Below is a small trained network, with its code and all its weights. Each question gives an input and a class and asks what happens when units are switched off, that is, made to give their printed mean instead of their output.

import numpy as np


def w(rows, s, z=0):
    codes = np.array(rows[::2]) - 128.0
    scale = np.full(codes.shape[1], s)
    scale[-1] = z or s
    return codes * scale


def f(y):
    return np.maximum(y, 0)


def log_softmax(a):
    a = a - a.max(-1, keepdims=True)
    return a - np.log(np.exp(a).sum(-1, keepdims=True))


def net(x, mask):
    res = np.array(x, float).reshape(1, 6) / 4 @ E
    y = f(res @ A[0][:, :-1].T + A[0][:, -1])
    res = res + np.where(mask, y, B[0][:, -1]) @ B[0][:, :-1]
    return log_softmax(res[-1] @ U[:, :-1].T + U[:, -1])


A, B = {}, {}
E = w([
[53,162,98,112,65,217,156,243],'x0',
[55,117,131,141,115,191,184,2],'x1',
[157,234,143,222,135,141,141,121],'x2',
[225,173,100,46,25,127,187,94],'x3',
[128,128,127,129,128,128,127,129],'x4',
[157,160,211,59,219,187,200,134],'x5',
],0.0069)
A[0] = w([
[105,39,124,48,143,109,115,142,10],'neuron 1',
[85,113,116,174,159,123,111,145,81],'neuron 2',
[69,155,108,117,90,197,133,192,59],'neuron 3',
[96,127,128,131,134,162,134,79,38],'neuron 4',
[132,127,142,117,155,159,123,124,79],'neuron 5',
[148,185,147,148,163,150,134,126,102],'neuron 6',
[185,127,128,147,154,85,118,171,35],'neuron 7',
[123,91,127,92,115,122,128,124,40],'neuron 8',
[166,157,163,55,214,180,165,141,73],'neuron 9',
[117,122,111,158,32,87,98,121,12],'neuron 10',
[106,163,132,157,120,139,145,87,89],'neuron 11',
[167,173,135,76,76,120,118,96,122],'neuron 12',
[88,132,137,121,88,157,153,173,96],'neuron 13',
[156,109,145,119,159,90,117,104,100],'neuron 14',
[160,191,110,190,143,132,126,112,22],'neuron 15',
[87,136,110,123,86,184,156,167,139],'neuron 16',
[129,145,129,106,149,145,127,125,106],'neuron 17',
[197,147,107,63,37,142,165,106,89],'neuron 18',
[136,127,138,127,111,162,127,167,80],'neuron 19',
[196,89,126,144,182,57,122,29,88],'neuron 20',
[174,127,111,101,157,94,93,215,48],'neuron 21',
[139,134,160,63,187,163,156,135,71],'neuron 22',
[179,119,135,124,133,91,110,198,54],'neuron 23',
[138,106,122,141,140,134,138,88,96],'neuron 24',
[59,100,116,122,102,201,148,12,46],'neuron 25',
[127,202,143,186,119,126,122,119,108],'neuron 26',
[119,109,117,138,110,91,111,112,130],'neuron 27',
[44,82,143,182,234,137,100,164,83],'neuron 28',
[92,35,130,31,127,115,123,124,6],'neuron 29',
[145,193,141,186,125,125,145,132,53],'neuron 30',
[112,89,101,193,46,96,102,121,33],'neuron 31',
],0.011,0.0013)
B[0] = w([
[170,125,99,172,133,219,124,165,194],'neuron 1',
[182,123,128,136,129,103,156,78,177],'neuron 2',
[126,126,160,53,203,139,75,119,233],'neuron 3',
[121,156,144,119,90,94,135,164,170],'neuron 4',
[112,116,107,125,117,113,129,106,149],'neuron 5',
[130,101,92,153,114,177,127,144,175],'neuron 6',
[116,167,152,100,83,120,148,176,178],'neuron 7',
[144,128,114,157,138,165,130,141,155],'neuron 8',
[18,77,78,156,110,96,118,75,232],'neuron 9',
[51,78,94,147,130,109,141,76,201],'neuron 10',
[133,144,133,123,89,118,142,182,174],'neuron 11',
[200,126,149,164,147,103,134,91,203],'neuron 12',
[120,130,156,83,171,137,89,125,196],'neuron 13',
[106,129,147,87,162,137,104,134,171],'neuron 14',
[145,108,107,145,133,201,126,167,182],'neuron 15',
[118,135,158,76,186,134,81,128,218],'neuron 16',
[109,111,118,133,121,119,123,121,150],'neuron 17',
[242,138,144,176,141,75,152,54,254],'neuron 18',
[119,133,146,99,150,137,119,135,165],'neuron 19',
[106,137,168,25,216,150,59,129,232],'neuron 20',
[101,183,162,115,64,90,167,183,204],'neuron 21',
[48,99,84,148,112,108,137,93,202],'neuron 22',
[103,165,152,111,73,93,152,175,190],'neuron 23',
[126,145,150,110,133,132,114,147,155],'neuron 24',
[111,188,158,112,43,70,167,234,240],'neuron 25',
[152,107,104,151,121,198,127,166,190],'neuron 26',
[77,113,114,136,136,135,138,114,166],'neuron 27',
[253,139,139,160,123,68,157,35,225],'neuron 28',
[164,122,99,179,125,228,126,185,202],'neuron 29',
[153,107,103,152,130,190,127,168,184],'neuron 30',
[20,89,84,144,125,127,139,82,212],'neuron 31',
],0.019,0.0092)
U = w([
[115,144,184,53,200,146,69,117,125],'0',
[203,139,148,168,134,92,155,54,124],'1',
[99,192,164,113,59,101,160,190,255],'2',
[41,73,73,150,119,120,132,77,36],'3',
[163,116,91,177,129,252,126,176,224],'4',
],0.011,0.00033)

Each question gives the input, the list of numbers given to net, and the class t.
The units are the neurons (one row each of A and B). Each row of codes is followed by its name. A weight is (code - 128) times the scale printed after its matrix; where a second scale follows, it is the last column's (A, B and U).
mask holds one flag per neuron, in row order. A switched-off neuron (its flag False) gives its mean, the last column of its row in B, instead of its output. The means were averaged over made-up inputs and are rounded, as every weight is.
A unit's drop is (log p(t) with every unit on - log p(t) with that unit switched off) / (log p(t) with every unit on - log p(t) with every unit switched off).
The circuit of an input: a set's keep is (log p(t) with only the set's units on - log p(t) with every unit switched off) / (log p(t) with every unit on - log p(t) with every unit switched off). Starting from the 12 units with the biggest drops (on a tie, the unit counted first), units are removed one at a time, each time the one whose removal leaves the highest keep (on an exact tie, the one counted first), for as long as the keep stays at least 0.8.
circuit, biggest first: the units of the circuit, biggest drop first
k most important neurons: the k neurons with the biggest drops, biggest first
drop of u: that unit's drop, to one decimal
input [-8,-1,6,8,2,-4], class 0: circuit, biggest first -> neuron 20
input [8,-3,-3,8,4,1], class 0: 2 most important neurons -> neuron 3; neuron 16
input [-5,2,-5,-7,-4,-2], class 1: 2 most important neurons -> neuron 28; neuron 3
input [3,2,6,5,-1,5], class 4: 4 most important neurons -> neuron 28; neuron 30; neuron 6; neuron 26
input [-7,-2,-6,8,-3,6], class 1: 4 most important neurons -> neuron 18; neuron 12; neuron 3; neuron 16
input [5,4,-7,0,-5,-1], class 4: 2 most important neurons -> neuron 29; neuron 1
input [-2,4,7,2,1,7], class 3: 3 most important neurons -> neuron 9; neuron 22; neuron 29
input [-5,-1,-6,-7,3,-7], class 1: 3 most important neurons -> neuron 28; neuron 9; neuron 2
input [1,-6,2,-5,8,-4], class 2: 3 most important neurons -> neuron 18; neuron 21; neuron 23
input [6,-6,-1,6,1,-8], class 3: 2 most important neurons -> neuron 10; neuron 31
input [-1,-3,-5,-2,2,4], class 4: 3 most important neurons -> neuron 1; neuron 29; neuron 31
input [2,5,-3,7,-3,-7], class 1: 4 most important neurons -> neuron 18; neuron 9; neuron 12; neuron 22
input [2,5,-3,3,2,7], class 3: 2 most important neurons -> neuron 9; neuron 22
input [-1,-6,-3,-8,8,-6], class 1: circuit, biggest first -> neuron 28
input [2,0,4,-4,8,4], class 1: drop of neuron 31 -> 0.7
input [-8,7,3,-3,-6,-4], class 0: drop of neuron 2 -> 0.0
input [-5,1,-5,7,0,6], class 1: drop of neuron 31 -> 0.2
